Here is a tiny trained network, its code and every weight. The questions are about switching its units off for an input and a class, where a switched-off unit gives its printed mean instead of its output.

import numpy as np


def w(rows, s, z=0):
    codes = np.array(rows[::2]) - 128.0
    scale = np.full(codes.shape[1], s)
    scale[-1] = z or s
    return codes * scale


def norm(h):
    return h / np.sqrt((h * h).mean(-1, keepdims=True) + 1e-5)


def f(y):
    return y / 2 * (1 + np.tanh(0.7978845608 * (y + 0.044715 * y**3)))


def log_softmax(a):
    a = a - a.max(-1, keepdims=True)
    return a - np.log(np.exp(a).sum(-1, keepdims=True))


def net(x, mask):
    res = np.array(x, float).reshape(1, 4) / 4 @ E
    u = 0
    for l in range(2):
        y = f(norm(res) @ A[l][:, :-1].T + A[l][:, -1])
        res = res + np.where(mask[u : u + 11], y, B[l][:, -1]) @ B[l][:, :-1]
        u += 11
    return log_softmax(norm(res)[-1] @ U[:, :-1].T + U[:, -1])


A, B = {}, {}
E = w([
[129,131,129,126,127,127,129],'x0',
[125,188,132,223,143,116,154],'x1',
[117,100,99,141,2,154,95],'x2',
[121,106,207,146,129,48,149],'x3',
],0.0056)
A[0] = w([
[134,169,76,120,62,233,121,93],'0.n0',
[120,174,118,110,118,100,152,133],'0.n1',
[153,70,103,85,2,111,154,101],'0.n2',
[138,61,127,8,112,69,169,123],'0.n3',
[132,78,49,4,155,205,127,122],'0.n4',
[154,145,184,56,173,128,160,102],'0.n5',
[114,160,101,120,229,168,123,104],'0.n6',
[103,150,170,167,171,123,138,121],'0.n7',
[159,163,6,184,148,171,167,92],'0.n8',
[173,132,125,211,19,144,153,81],'0.n9',
[131,109,64,37,183,195,106,4],'0.n10',
],0.0066,0.0037)
B[0] = w([
[147,112,9,73,175,123,81,223],'0.n0',
[129,67,145,151,140,156,172,136],'0.n1',
[138,205,180,42,87,164,171,239],'0.n2',
[91,69,124,152,193,194,40,219],'0.n3',
[152,122,110,166,93,27,190,253],'0.n4',
[106,139,62,135,179,82,94,173],'0.n5',
[174,142,244,158,100,154,162,198],'0.n6',
[254,83,62,129,87,138,102,178],'0.n7',
[104,164,172,126,141,235,113,215],'0.n8',
[65,63,137,214,140,53,99,230],'0.n9',
[201,171,172,229,151,88,189,182],'0.n10',
],0.0086,0.0042)
A[1] = w([
[114,162,204,113,116,236,153,27],'1.n0',
[78,125,103,150,119,71,164,119],'1.n1',
[173,210,102,58,113,128,183,146],'1.n2',
[126,180,190,159,74,114,185,85],'1.n3',
[166,122,98,140,94,149,100,46],'1.n4',
[158,140,117,166,196,119,178,132],'1.n5',
[124,128,178,113,245,190,92,127],'1.n6',
[18,140,69,148,161,195,88,7],'1.n7',
[132,109,249,65,106,186,104,38],'1.n8',
[116,140,135,108,101,101,113,138],'1.n9',
[140,77,96,50,173,160,129,164],'1.n10',
],0.011,0.0021)
B[1] = w([
[129,154,159,143,100,173,70,206],'1.n0',
[75,134,133,80,128,190,96,178],'1.n1',
[57,64,154,159,121,116,65,202],'1.n2',
[94,73,67,94,154,79,115,209],'1.n3',
[106,148,199,115,172,98,141,136],'1.n4',
[166,171,135,81,132,149,180,254],'1.n5',
[66,96,102,161,84,123,81,240],'1.n6',
[221,139,147,79,162,68,226,209],'1.n7',
[191,208,148,123,133,195,141,207],'1.n8',
[175,119,124,250,192,145,130,144],'1.n9',
[65,99,119,165,119,107,123,178],'1.n10',
],0.013,0.0055)
U = w([
[191,154,125,87,180,73,234,173],'0',
[6,46,98,157,112,77,84,209],'1',
[132,191,187,154,102,235,78,1],'2',
],0.011,0.00095)

Each question gives the input, the list of numbers given to net, and the class t.
The units are the neurons (one row each of A and B). Each row of codes is followed by its name. A weight is (code - 128) times the scale printed after its matrix; where a second scale follows, it is the last column's (A, B and U).
mask holds one flag per neuron, layer by layer. A switched-off neuron (its flag False) gives its mean, the last column of its row in B, instead of its output. The means were averaged over made-up inputs and are rounded, as every weight is.
A unit's drop is (log p(t) with every unit on - log p(t) with that unit switched off) / (log p(t) with every unit on - log p(t) with every unit switched off).
The circuit of an input: a set's keep is (log p(t) with only the set's units on - log p(t) with every unit switched off) / (log p(t) with every unit on - log p(t) with every unit switched off). Starting from the 12 units with the biggest drops (on a tie, the unit counted first), units are removed one at a time, each time the one whose removal leaves the highest keep (on an exact tie, the one counted first), for as long as the keep stays at least 0.8.
circuit, biggest first: the units of the circuit, biggest drop first
unit that matters most: the unit with the biggest drop
top k neurons: the k neurons with the biggest drops, biggest first
top k neurons in layer l: the k neurons of layer l with the biggest drops, biggest first
drop of u: that unit's drop, to one decimal
input [3,-8,1,3], class 2: circuit, biggest first : 1.n8
input [3,0,3,-6], class 1: top 2 neurons : 1.n2, 0.n3
input [2,-7,1,5], class 2: top 3 neurons : 0.n2, 1.n8, 0.n0
input [-2,0,-6,3], class 1: top 2 neurons in layer 0 : 0.n4, 0.n10
input [7,7,1,1], class 1: top 4 neurons : 0.n0, 1.n7, 1.n8, 0.n9
input [8,7,6,0], class 0: circuit, biggest first : 1.n7, 0.n4, 0.n6
input [-4,-2,-3,-5], class 0: top 2 neurons : 0.n4, 0.n10
input [6,0,1,3], class 2: top 3 neurons : 0.n0, 0.n4, 1.n8
input [-1,6,1,4], class 1: top 3 neurons in layer 1 : 1.n7, 1.n1, 1.n8
input [5,1,2,-4], class 0: top 2 neurons in layer 0 : 0.n0, 0.n8
input [-1,8,7,1], class 1: top 4 neurons : 0.n9, 0.n3, 1.n5, 1.n1
input [-2,-1,-8,3], class 1: top 2 neurons : 0.n4, 1.n6
input [5,1,6,-2], class 0: top 2 neurons : 0.n9, 1.n7
input [-7,3,4,-7], class 0: circuit, biggest first : 1.n7
input [1,-8,-1,-8], class 0: top 3 neurons : 0.n4, 0.n10, 1.n5
input [1,0,-2,-8], class 0: top 4 neurons : 0.n4, 0.n10, 0.n2, 1.n5
input [1,0,3,-1], class 1: top 2 neurons : 0.n3, 0.n2
input [-2,-6,2,5], class 2: top 2 neurons : 1.n8, 0.n2
input [-1,3,5,-5], class 0: drop of 1.n7 : 0.8
input [0,-6,3,-8], class 1: unit that matters most : 1.n2
input [5,7,8,-2], class 0: drop of 1.n7 : 1.4
input [2,6,4,-7], class 0: drop of 0.n3 : 0.0
input [3,-6,3,7], class 2: drop of 1.n8 : 0.2
